Below are the code and all the weights of a small trained network. Each question names an input and a class and asks about switching units off, where a switched-off unit gives its printed mean instead of its output.

import numpy as np


def w(rows, s, z=0):
    codes = np.array(rows[::2]) - 128.0
    scale = np.full(codes.shape[1], s)
    scale[-1] = z or s
    return codes * scale


def norm(h):
    return h / np.sqrt((h * h).mean(-1, keepdims=True) + 1e-5)


def f(y):
    return y / 2 * (1 + np.tanh(0.7978845608 * (y + 0.044715 * y**3)))


def log_softmax(a):
    a = a - a.max(-1, keepdims=True)
    return a - np.log(np.exp(a).sum(-1, keepdims=True))


def net(x, mask):
    res = np.array(x, float).reshape(1, 6) / 4 @ E
    u = 0
    for l in range(2):
        y = f(norm(res) @ A[l][:, :-1].T + A[l][:, -1])
        res = res + np.where(mask[u : u + 6], y, B[l][:, -1]) @ B[l][:, :-1]
        u += 6
    return log_softmax(norm(res)[-1] @ U[:, :-1].T + U[:, -1])


A, B = {}, {}
E = w([
[101,35,60,113,123,84,153,137,182],'x0',
[105,177,171,193,184,127,8,187,244],'x1',
[1,116,134,175,137,99,111,49,139],'x2',
[132,59,222,145,128,216,172,74,142],'x3',
[144,161,124,115,36,181,181,189,225],'x4',
[184,98,123,201,29,131,115,84,80],'x5',
],0.004)
A[0] = w([
[161,176,223,206,94,139,121,100,72,252],'0.n1',
[196,85,141,152,165,60,77,154,159,26],'0.n2',
[86,165,84,109,254,79,122,224,146,64],'0.n3',
[102,86,131,92,134,136,195,118,181,135],'0.n4',
[135,73,146,90,163,78,78,81,73,116],'0.n5',
[182,205,176,131,119,180,88,235,213,74],'0.n6',
],0.0064,0.0019)
B[0] = w([
[148,66,210,103,127,87,93,109,141,221],'0.n1',
[70,88,87,121,138,190,198,194,123,149],'0.n2',
[185,129,241,93,27,118,90,49,76,213],'0.n3',
[83,104,121,176,129,138,171,216,135,164],'0.n4',
[133,134,161,158,109,211,129,199,161,180],'0.n5',
[123,44,33,185,186,253,231,250,197,253],'0.n6',
],0.006,0.0051)
A[1] = w([
[157,123,153,41,109,75,93,180,60,253],'1.n1',
[245,162,123,3,122,94,172,123,18,18],'1.n2',
[98,115,226,104,178,119,55,86,123,215],'1.n3',
[173,104,93,168,159,149,9,150,118,46],'1.n4',
[102,98,104,33,149,141,227,120,70,243],'1.n5',
[179,82,66,167,155,135,76,147,98,75],'1.n6',
],0.006,0.0022)
B[1] = w([
[110,85,185,254,134,133,110,102,152,226],'1.n1',
[196,151,218,178,85,118,74,28,112,222],'1.n2',
[224,152,179,209,4,163,106,61,98,255],'1.n3',
[120,57,131,80,181,236,213,155,140,145],'1.n4',
[151,105,167,173,127,245,148,191,219,241],'1.n5',
[12,66,142,171,150,188,130,150,83,149],'1.n6',
],0.007,0.0038)
U = w([
[50,141,39,134,80,10,87,92,137,88],'0',
[122,184,106,79,193,79,117,114,72,22],'1',
[135,223,88,58,181,109,101,133,126,48],'2',
[109,139,97,94,205,98,122,93,68,38],'3',
[169,118,210,184,83,145,86,38,119,192],'4',
[122,132,89,42,175,85,100,87,91,4],'5',
[111,74,104,154,137,179,189,218,169,237],'6',
[114,166,90,130,213,84,112,90,70,16],'7',
],0.012,0.0036)

Each question gives the input, the list of numbers given to net, and the class t.
The units are the neurons (one row each of A and B). Each row of codes is followed by its name. A weight is (code - 128) times the scale printed after its matrix; where a second scale follows, it is the last column's (A, B and U).
mask holds one flag per neuron, layer by layer. A switched-off neuron (its flag False) gives its mean, the last column of its row in B, instead of its output. The means were averaged over made-up inputs and are rounded, as every weight is.
A unit's drop is (log p(t) with every unit on - log p(t) with that unit switched off) / (log p(t) with every unit on - log p(t) with every unit switched off).
The circuit of an input: a set's keep is (log p(t) with only the set's units on - log p(t) with every unit switched off) / (log p(t) with every unit on - log p(t) with every unit switched off). Starting from all 12 units, units are removed one at a time, each time the one whose removal leaves the highest keep (on an exact tie, the one counted first), for as long as the keep stays at least 0.8.
circuit, biggest first: the units of the circuit, biggest drop first
k most important neurons of layer l: the k neurons of layer l with the biggest drops, biggest first
drop when u is switched off: that unit's drop, to one decimal
input [4,4,6,-8,-5,-8], class 4: circuit, biggest first	(0.n3)
input [7,1,8,-7,0,-4], class 4: 2 most important neurons of layer 0	(0.n3, 0.n6)
input [-5,-5,1,-4,5,-5], class 4: 2 most important neurons of layer 0	(0.n6, 0.n5)
input [3,-2,2,-1,-2,-5], class 4: 2 most important neurons of layer 0	(0.n3, 0.n6)
input [2,-3,-7,-4,3,4], class 4: 3 most important neurons of layer 0	(0.n6, 0.n5, 0.n4)
input [4,-3,-8,-3,2,3], class 4: 4 most important neurons of layer 0	(0.n6, 0.n5, 0.n4, 0.n2)
input [6,-8,7,0,-1,6], class 6: 3 most important neurons of layer 1	(1.n5, 1.n3, 1.n2)
input [-1,6,-5,1,-5,-3], class 6: 2 most important neurons of layer 0	(0.n6, 0.n2)
input [1,-2,7,-2,2,3], class 0: 2 most important neurons of layer 0	(0.n6, 0.n3)
input [8,-2,-8,-5,-5,-1], class 4: drop when 1.n2 is switched off	0.2
input [2,7,4,-8,-1,-5], class 4: drop when 0.n3 is switched off	3.5
input [-7,8,-3,0,4,1], class 6: drop when 0.n6 is switched off	0.6
input [7,1,1,-8,2,1], class 0: drop when 1.n3 is switched off	0.5
input [-4,6,-6,-2,0,0], class 6: circuit, biggest first	(0.n6)
input [3,1,2,-3,-2,7], class 6: 2 most important neurons of layer 0	(0.n3, 0.n5)
